Below is a small trained network, with its code and all its weights. Each question gives an input and a class and asks what happens when units are switched off, that is, made to give their printed mean instead of their output.

import numpy as np


def w(rows, s, z=0):
    codes = np.array(rows[::2]) - 128.0
    scale = np.full(codes.shape[1], s)
    scale[-1] = z or s
    return codes * scale


def f(y):
    return y / 2 * (1 + np.tanh(0.7978845608 * (y + 0.044715 * y**3)))


def log_softmax(a):
    a = a - a.max(-1, keepdims=True)
    return a - np.log(np.exp(a).sum(-1, keepdims=True))


def net(x, mask):
    res = np.array(x, float).reshape(1, 5) / 4 @ E
    y = f(res @ A[0][:, :-1].T + A[0][:, -1])
    res = res + np.where(mask, y, B[0][:, -1]) @ B[0][:, :-1]
    return log_softmax(res[-1] @ U[:, :-1].T + U[:, -1])


A, B = {}, {}
E = w([
[170,84,86,196,167,146,177,114,132,191,92],'x0',
[90,142,89,108,144,176,64,60,100,79,176],'x1',
[84,108,161,142,77,161,117,85,58,94,162],'x2',
[104,47,77,81,151,134,134,88,65,88,41],'x3',
[124,73,1,95,42,171,156,156,195,191,154],'x4',
],0.0092)
A[0] = w([
[89,155,114,95,204,88,95,104,131,60,86,171],'n0',
[120,223,235,156,114,123,62,134,159,100,194,254],'n1',
[77,84,56,77,106,220,73,74,78,75,121,149],'n2',
[148,88,140,157,248,120,145,29,50,76,37,181],'n3',
[84,88,80,80,63,183,95,54,123,97,208,136],'n4',
[4,107,203,132,138,121,111,82,29,2,109,162],'n5',
[85,124,196,95,127,99,141,96,35,32,105,147],'n6',
[110,157,99,124,131,214,68,44,111,95,191,229],'n7',
[154,50,33,118,110,125,206,169,173,195,70,221],'n8',
[168,159,188,200,113,91,169,167,139,172,146,215],'n9',
[96,208,160,39,124,81,69,183,193,81,171,237],'n10',
],0.0073,0.0031)
B[0] = w([
[101,170,98,154,116,50,141,143,93,123,170,176],'n0',
[127,172,133,217,143,99,158,44,52,157,114,234],'n1',
[168,88,189,159,150,142,200,16,102,73,116,203],'n2',
[126,194,24,183,139,26,138,173,79,58,175,219],'n3',
[172,82,170,81,181,153,166,79,150,76,85,188],'n4',
[202,136,172,64,96,100,79,108,95,179,69,228],'n5',
[204,161,173,101,73,118,83,144,87,168,103,203],'n6',
[182,110,217,109,102,147,137,2,110,110,75,191],'n7',
[56,16,62,94,43,172,128,69,94,168,38,249],'n8',
[142,99,142,109,182,172,192,111,119,131,175,209],'n9',
[129,145,84,162,89,62,102,64,10,129,67,205],'n10',
],0.0089,0.012)
U = w([
[157,102,176,81,146,148,153,109,131,105,104,168],'0',
[88,188,167,49,131,157,36,187,226,79,180,2],'1',
[145,168,110,129,160,105,91,204,127,86,193,93],'2',
[13,87,50,106,101,167,120,137,145,146,123,104],'3',
[106,150,102,171,139,108,158,120,96,99,157,162],'4',
[72,180,190,47,139,136,52,182,250,65,174,3],'5',
[135,141,134,110,84,114,39,119,96,161,92,126],'6',
[130,140,194,141,163,179,141,135,150,157,184,115],'7',
],0.015,0.0095)

Each question gives the input, the list of numbers given to net, and the class t.
The units are the neurons (one row each of A and B). Each row of codes is followed by its name. A weight is (code - 128) times the scale printed after its matrix; where a second scale follows, it is the last column's (A, B and U).
mask holds one flag per neuron, in row order. A switched-off neuron (its flag False) gives its mean, the last column of its row in B, instead of its output. The means were averaged over made-up inputs and are rounded, as every weight is.
A unit's drop is (log p(t) with every unit on - log p(t) with that unit switched off) / (log p(t) with every unit on - log p(t) with every unit switched off).
The circuit of an input: a set's keep is (log p(t) with only the set's units on - log p(t) with every unit switched off) / (log p(t) with every unit on - log p(t) with every unit switched off). Starting from all 11 units, units are removed one at a time, each time the one whose removal leaves the highest keep (on an exact tie, the one counted first), for as long as the keep stays at least 0.8.
circuit, biggest first: the units of the circuit, biggest drop first
most important unit: the unit with the biggest drop
k most important neurons: the k neurons with the biggest drops, biggest first
drop of u: that unit's drop, to one decimal
input [7,1,-5,-7,-6], class 7: circuit, biggest first : n10, n8
input [-7,6,-4,-3,6], class 0: most important unit : n4
input [-1,-6,3,-8,-7], class 4: 3 most important neurons : n1, n10, n9
input [6,-6,6,-8,-6], class 7: circuit, biggest first : n9, n8
input [2,-1,5,-7,5], class 7: circuit, biggest first : n3, n10, n5
input [6,2,4,7,-6], class 6: 3 most important neurons : n5, n6, n9
input [3,2,6,8,-7], class 6: 2 most important neurons : n5, n6
input [0,4,-6,-6,-1], class 4: 3 most important neurons : n5, n8, n6
input [5,-7,5,0,-6], class 4: 2 most important neurons : n3, n9
input [-7,2,-2,-1,4], class 0: 2 most important neurons : n4, n3
input [-2,-1,3,0,6], class 0: 3 most important neurons : n4, n3, n2
input [4,-7,-5,-8,-6], class 7: 2 most important neurons : n3, n9
input [2,-8,-5,2,-4], class 4: 2 most important neurons : n3, n5
input [3,-1,-3,2,-6], class 2: most important unit : n8
input [-8,-3,3,7,4], class 0: 2 most important neurons : n2, n4
input [5,3,-1,0,-1], class 4: 2 most important neurons : n8, n5
input [6,-2,1,7,-2], class 4: drop of n3 : 1.7
input [-1,-4,8,-8,1], class 4: drop of n5 : 0.1
input [-3,-3,-8,-7,-3], class 4: drop of n10 : 0.2
input [1,3,7,-7,2], class 0: circuit, biggest first : n4
